Below is a small trained network, with its code and all its weights. Each question gives an input and a target symbol and asks what happens when units are switched off, that is, made to give their printed mean instead of their output.

import numpy as np


def w(rows, s, z=0):
    codes = np.array(rows[::2]) - 128.0
    scale = np.full(codes.shape[1], s)
    scale[-1] = z or s
    return codes * scale


def f(y):
    return y / 2 * (1 + np.tanh(0.7978845608 * (y + 0.044715 * y**3)))


def softmax(a):
    e = np.exp(a - a.max(-1, keepdims=True))
    return e / e.sum(-1, keepdims=True)


def log_softmax(a):
    a = a - a.max(-1, keepdims=True)
    return a - np.log(np.exp(a).sum(-1, keepdims=True))


def net(x, mask):
    ids = ['αβγδεζθλμξπστφψω'.index(c) for c in x.split()]
    T = len(ids)
    res = E[ids] + P[:T]
    u = 0
    for l in range(3):
        q, k, v = (res @ M[l].T for M in (Q, K, V))
        z = softmax(np.where(np.tri(T) > 0, q @ k.T / 4**0.5, -1e9)) @ v
        res = res + np.where(mask[u], z, O[l][:, -1]) @ O[l][:, :-1]
        u += 1
        y = f(res @ A[l][:, :-1].T + A[l][:, -1])
        res = res + np.where(mask[u : u + 4], y, B[l][:, -1]) @ B[l][:, :-1]
        u += 4
    return log_softmax(res[-1] @ U[:, :-1].T + U[:, -1])


Q, K, V, O, A, B = {}, {}, {}, {}, {}, {}
E = w([
[171,150,66,196,105,92,170,157,44,65,214,138],'α',
[163,175,108,235,162,146,90,186,59,9,187,167],'β',
[230,162,164,168,114,171,139,120,152,83,152,152],'γ',
[221,173,142,155,23,123,57,129,111,125,73,218],'δ',
[77,132,160,138,195,213,191,148,48,52,167,138],'ε',
[120,220,98,71,122,190,29,97,20,166,113,155],'ζ',
[115,118,167,98,252,170,112,157,184,120,153,136],'θ',
[165,61,109,120,48,174,94,180,172,131,92,159],'λ',
[18,156,115,37,99,120,181,152,69,82,116,126],'μ',
[176,143,156,55,25,104,104,119,176,191,103,167],'ξ',
[119,162,159,110,158,110,249,134,101,136,58,157],'π',
[55,76,116,17,117,169,209,179,215,102,56,86],'σ',
[101,142,145,88,57,195,245,96,41,152,39,134],'τ',
[69,139,31,128,92,83,168,191,92,107,14,103],'φ',
[73,114,48,132,59,147,163,169,110,108,98,59],'ψ',
[178,179,211,167,186,53,79,184,244,205,96,193],'ω',
],0.015)
P = w([
[235,117,90,67,205,126,128,98,97,44,139,163],'0',
[182,93,121,96,107,74,110,137,71,74,159,109],'1',
[91,98,97,134,136,149,136,17,133,88,127,140],'2',
[183,144,68,85,160,164,132,174,114,106,155,160],'3',
[156,110,169,120,114,87,120,165,93,116,139,66],'4',
[41,152,84,180,96,191,136,76,178,135,151,158],'5',
[164,173,117,105,161,184,148,209,130,139,142,114],'6',
[132,124,198,137,114,102,129,193,104,169,125,37],'7',
[60,172,145,194,129,199,139,127,189,175,125,108],'8',
[145,187,152,118,164,191,153,240,138,192,126,85],'9',
[120,142,231,149,114,117,140,220,112,214,112,2],'10',
],0.02)
Q[0] = w([
[120,106,137,150,117,110,111,102,130,110,124,102],'L0H1',
[121,71,167,142,137,92,100,93,108,128,101,88],'L0H1',
[91,63,137,151,133,86,118,7,131,95,135,163],'L0H1',
[201,138,138,63,139,129,128,186,83,96,123,100],'L0H1',
],0.02)
K[0] = w([
[166,127,141,83,151,130,89,94,110,71,201,164],'L0H1',
[229,132,126,64,124,149,107,161,72,8,160,162],'L0H1',
[192,66,76,61,182,110,123,55,108,62,106,190],'L0H1',
[123,163,209,124,108,130,134,241,92,222,85,13],'L0H1',
],0.012)
V[0] = w([
[142,52,64,89,100,195,42,128,182,96,128,26],'L0H1',
[253,46,80,212,104,166,162,85,129,198,176,98],'L0H1',
[143,131,189,52,131,121,139,90,197,160,229,122],'L0H1',
[123,57,218,155,72,255,135,169,118,102,130,152],'L0H1',
],0.0075)
O[0] = w([
[196,69,152,125,130,208,107,116,128,151,162,64,221],'L0H1',
[197,171,122,124,115,144,175,112,176,139,174,63,105],'L0H1',
[144,116,116,89,109,112,158,177,94,161,187,177,76],'L0H1',
[147,123,9,177,151,99,141,115,89,195,130,153,255],'L0H1',
],0.014,0.0036)
A[0] = w([
[164,188,98,63,173,180,156,168,120,121,121,254,32],'L0N1',
[114,208,138,126,226,155,87,92,126,118,209,153,21],'L0N2',
[113,138,166,114,9,1,37,156,95,148,207,10,3],'L0N3',
[61,178,46,22,180,208,130,54,82,145,100,104,157],'L0N4',
],0.0063,0.0044)
B[0] = w([
[57,94,184,56,119,248,123,114,137,94,80,80,241],'L0N1',
[105,130,163,84,114,90,174,137,209,134,148,120,167],'L0N2',
[77,45,18,170,187,59,75,109,155,153,96,137,208],'L0N3',
[198,151,159,218,111,123,139,127,85,121,144,172,254],'L0N4',
],0.012,0.005)
Q[1] = w([
[185,161,154,146,147,183,92,254,153,99,59,128],'L1H1',
[187,176,119,107,195,125,104,193,84,155,107,101],'L1H1',
[62,147,73,157,170,206,131,35,146,138,150,160],'L1H1',
[102,128,138,212,86,147,85,173,159,157,177,151],'L1H1',
],0.0084)
K[1] = w([
[10,179,154,191,116,145,139,171,84,254,124,20],'L1H1',
[118,201,85,166,114,174,100,239,70,117,128,68],'L1H1',
[115,112,122,149,111,196,170,63,139,69,141,173],'L1H1',
[103,88,131,166,85,110,94,74,225,209,156,187],'L1H1',
],0.0071)
V[1] = w([
[114,137,254,184,229,102,89,147,174,231,202,173],'L1H1',
[158,181,112,81,213,151,30,50,132,127,157,160],'L1H1',
[135,46,130,150,78,101,234,127,141,120,77,116],'L1H1',
[161,126,117,88,206,143,180,81,128,97,105,193],'L1H1',
],0.004)
O[1] = w([
[66,146,106,45,131,153,29,19,55,117,83,6,2],'L1H1',
[150,199,31,191,102,195,125,162,105,123,88,213,139],'L1H1',
[74,111,142,179,134,115,7,119,164,85,99,154,153],'L1H1',
[136,168,25,32,177,109,115,91,26,197,88,253,166],'L1H1',
],0.0048,0.0037)
A[1] = w([
[110,122,61,186,132,83,128,2,169,149,172,155,123],'L1N1',
[113,82,71,135,80,61,113,206,122,93,163,109,99],'L1N2',
[163,108,115,122,73,77,126,162,115,110,41,117,34],'L1N3',
[101,188,142,156,120,145,143,113,125,139,177,176,253],'L1N4',
],0.0085,0.0049)
B[1] = w([
[119,109,206,134,156,153,127,148,103,131,175,192,254],'L1N1',
[81,199,162,90,95,218,152,138,143,71,11,134,224],'L1N2',
[196,135,175,67,200,193,226,41,194,193,175,128,178],'L1N3',
[158,79,64,120,77,143,141,117,181,129,73,112,218],'L1N4',
],0.012,0.0084)
Q[2] = w([
[123,114,182,160,132,44,140,90,82,138,108,108],'L2H1',
[229,187,195,83,189,113,128,229,51,97,62,102],'L2H1',
[152,165,105,169,199,164,121,254,147,142,83,138],'L2H1',
[171,78,99,102,127,38,134,50,150,79,155,163],'L2H1',
],0.008)
K[2] = w([
[147,169,96,144,160,177,98,172,125,59,139,146],'L2H1',
[109,206,165,161,185,97,161,245,105,254,46,63],'L2H1',
[83,166,134,192,106,156,130,158,133,236,91,87],'L2H1',
[252,139,113,69,173,113,91,133,108,47,92,156],'L2H1',
],0.0078)
V[2] = w([
[194,157,126,114,118,73,67,177,114,116,109,169],'L2H1',
[116,181,190,149,28,164,145,88,94,200,113,121],'L2H1',
[15,127,92,149,168,138,183,77,130,99,239,92],'L2H1',
[123,180,118,111,172,171,2,154,209,194,127,133],'L2H1',
],0.0063)
O[2] = w([
[74,124,164,189,91,154,53,208,179,146,120,44,66],'L2H1',
[210,100,153,89,43,69,76,74,97,62,91,119,176],'L2H1',
[134,189,185,91,195,194,203,119,117,85,145,183,9],'L2H1',
[124,50,86,159,110,233,127,189,213,1,245,178,132],'L2H1',
],0.0092,0.011)
A[2] = w([
[167,125,122,243,151,66,70,97,156,122,151,123,16],'L2N1',
[96,141,113,76,191,1,178,246,187,96,163,98,80],'L2N2',
[55,159,99,187,123,100,121,33,198,97,77,190,3],'L2N3',
[51,153,121,59,99,150,151,97,137,70,75,111,39],'L2N4',
],0.0077,0.0049)
B[2] = w([
[34,147,168,112,140,88,252,132,117,111,175,174,203],'L2N1',
[181,145,132,42,154,61,86,125,114,75,102,220,150],'L2N2',
[163,175,98,66,170,133,115,215,80,107,93,121,238],'L2N3',
[96,173,127,191,57,69,107,130,121,202,197,121,254],'L2N4',
],0.013,0.0069)
U = w([
[180,112,154,75,128,77,158,140,102,144,146,142,74],'α',
[140,143,60,98,148,107,117,159,154,134,110,133,129],'β',
[151,193,107,43,108,169,209,132,161,141,110,49,69],'γ',
[156,105,58,141,98,102,124,121,219,106,84,73,115],'δ',
[41,139,21,86,142,177,141,18,132,124,91,128,219],'ε',
[125,179,152,150,103,184,79,112,90,52,101,60,183],'ζ',
[118,172,174,99,140,224,166,168,99,142,126,144,58],'θ',
[199,133,39,147,143,95,144,133,166,223,170,148,83],'λ',
[93,82,143,213,153,108,48,59,89,136,142,179,254],'μ',
[113,73,161,2,55,126,187,129,86,87,110,49,82],'ξ',
[119,171,80,115,92,125,124,115,111,164,160,104,125],'π',
[194,72,153,99,180,127,93,187,39,169,157,144,108],'σ',
[144,111,73,148,164,87,93,94,107,135,78,104,159],'τ',
[140,119,254,138,128,152,137,64,151,79,71,140,167],'φ',
[248,130,252,195,121,83,123,194,88,147,211,98,168],'ψ',
[99,110,174,117,70,137,177,166,186,128,102,170,52],'ω',
],0.0086,0.0087)

Each question gives the input, a string of symbols that net reads in full, and the target symbol t.
The units are the heads (4 rows each of Q, K, V and O) and the neurons (one row each of A and B). Each row of codes is followed by its name. A weight is (code - 128) times the scale printed after its matrix; where a second scale follows, it is the last column's (O, A, B and U).
mask holds one flag per unit, layer by layer, with each layer's heads first. A switched-off unit (its flag False) gives its mean, the last column of its rows in O or B, instead of its output. The means were averaged over made-up inputs and are rounded, as every weight is.
A unit's drop is (log p(t) with every unit on - log p(t) with that unit switched off) / (log p(t) with every unit on - log p(t) with every unit switched off).
The circuit of an input: a set's keep is (log p(t) with only the set's units on - log p(t) with every unit switched off) / (log p(t) with every unit on - log p(t) with every unit switched off). Starting from the 12 units with the biggest drops (on a tie, the unit counted first), units are removed one at a time, each time the one whose removal leaves the highest keep (on an exact tie, the one counted first), for as long as the keep stays at least 0.8.
units of the circuit, in order: the units of the circuit, biggest drop first
unit that matters most: the unit with the biggest drop
top k neurons: the k neurons with the biggest drops, biggest first
top k neurons in layer l: the k neurons of layer l with the biggest drops, biggest first
input ω α μ γ ω τ γ, target ω: top 3 neurons -> [L0N1; L2N4; L0N3]
input δ π γ μ ψ θ γ γ ζ σ, target σ: units of the circuit, in order -> [L0H1]
input θ ζ φ α θ ψ θ, target ψ: top 3 neurons -> [L1N2; L0N1; L0N4]
input φ ω ψ, target ζ: units of the circuit, in order -> [L0H1; L2N3]
input β γ γ ω δ, target φ: top 2 neurons -> [L1N3; L1N1]
input ξ μ σ δ β φ θ γ π, target ζ: units of the circuit, in order -> [L0H1; L2N3]
input δ μ ξ τ φ γ θ μ θ, target λ: top 2 neurons -> [L1N4; L1N2]
input γ ε ψ γ, target ψ: units of the circuit, in order -> [L0H1; L1N2]
input δ σ γ τ σ ξ, target λ: top 2 neurons in layer 1 -> [L1N4; L1N2]
input δ δ ψ γ γ γ, target φ: units of the circuit, in order -> [L0H1; L2H1]
input ζ β δ ξ γ ψ, target ω: top 2 neurons -> [L1N4; L1N2]
input θ ξ β, target ε: top 3 neurons -> [L0N4; L1N2; L1N1]
input ξ γ τ θ δ ψ σ μ, target π: units of the circuit, in order -> [L2N4; L1N2; L0H1; L1N1]
input γ θ γ γ, target θ: unit that matters most -> L2H1
input σ β δ γ, target δ: units of the circuit, in order -> [L0H1; L2H1; L1N1]
input ψ δ σ σ θ λ, target μ: units of the circuit, in order -> [L0H1; L2N3]
input θ ζ ξ ξ α σ ξ θ β β ξ, target ω: units of the circuit, in order -> [L1N2; L0N3; L1N1; L0H1]
input γ μ γ φ ε γ ψ β γ γ, target γ: units of the circuit, in order -> [L0N1; L0H1]
input σ θ ξ ε, target ξ: units of the circuit, in order -> [L0H1; L0N1]
input π γ ψ δ τ ε θ δ ζ β, target ζ: top neuron in layer 0 -> [L0N1]
input δ ω λ θ λ ξ ζ, target ξ: units of the circuit, in order -> [L0N1; L0H1; L2H1]
input ζ σ δ δ δ δ σ γ ζ, target ω: top 3 neurons -> [L2N1; L1N4; L0N4]
input σ ξ ψ ε δ δ σ α ω σ ξ, target ω: units of the circuit, in order -> [L0N3; L1N2; L1N1; L0H1]
input θ θ τ θ ψ α γ γ σ, target γ: top 3 neurons -> [L2N3; L1N4; L0N3]
input μ δ β σ π δ β ψ γ ξ, target ψ: top 3 neurons -> [L1N2; L1N4; L0N1]
input θ φ δ ζ γ σ ζ, target σ: top 2 neurons -> [L0N4; L1N2]
input γ δ δ δ ψ γ δ, target ψ: units of the circuit, in order -> [L1H1]
input θ γ γ γ θ σ ψ μ γ, target μ: top 2 neurons -> [L2N3; L0N1]
input μ θ γ ζ τ ξ φ σ λ δ φ, target γ: top 4 neurons -> [L1N3; L1N2; L2N3; L0N3]
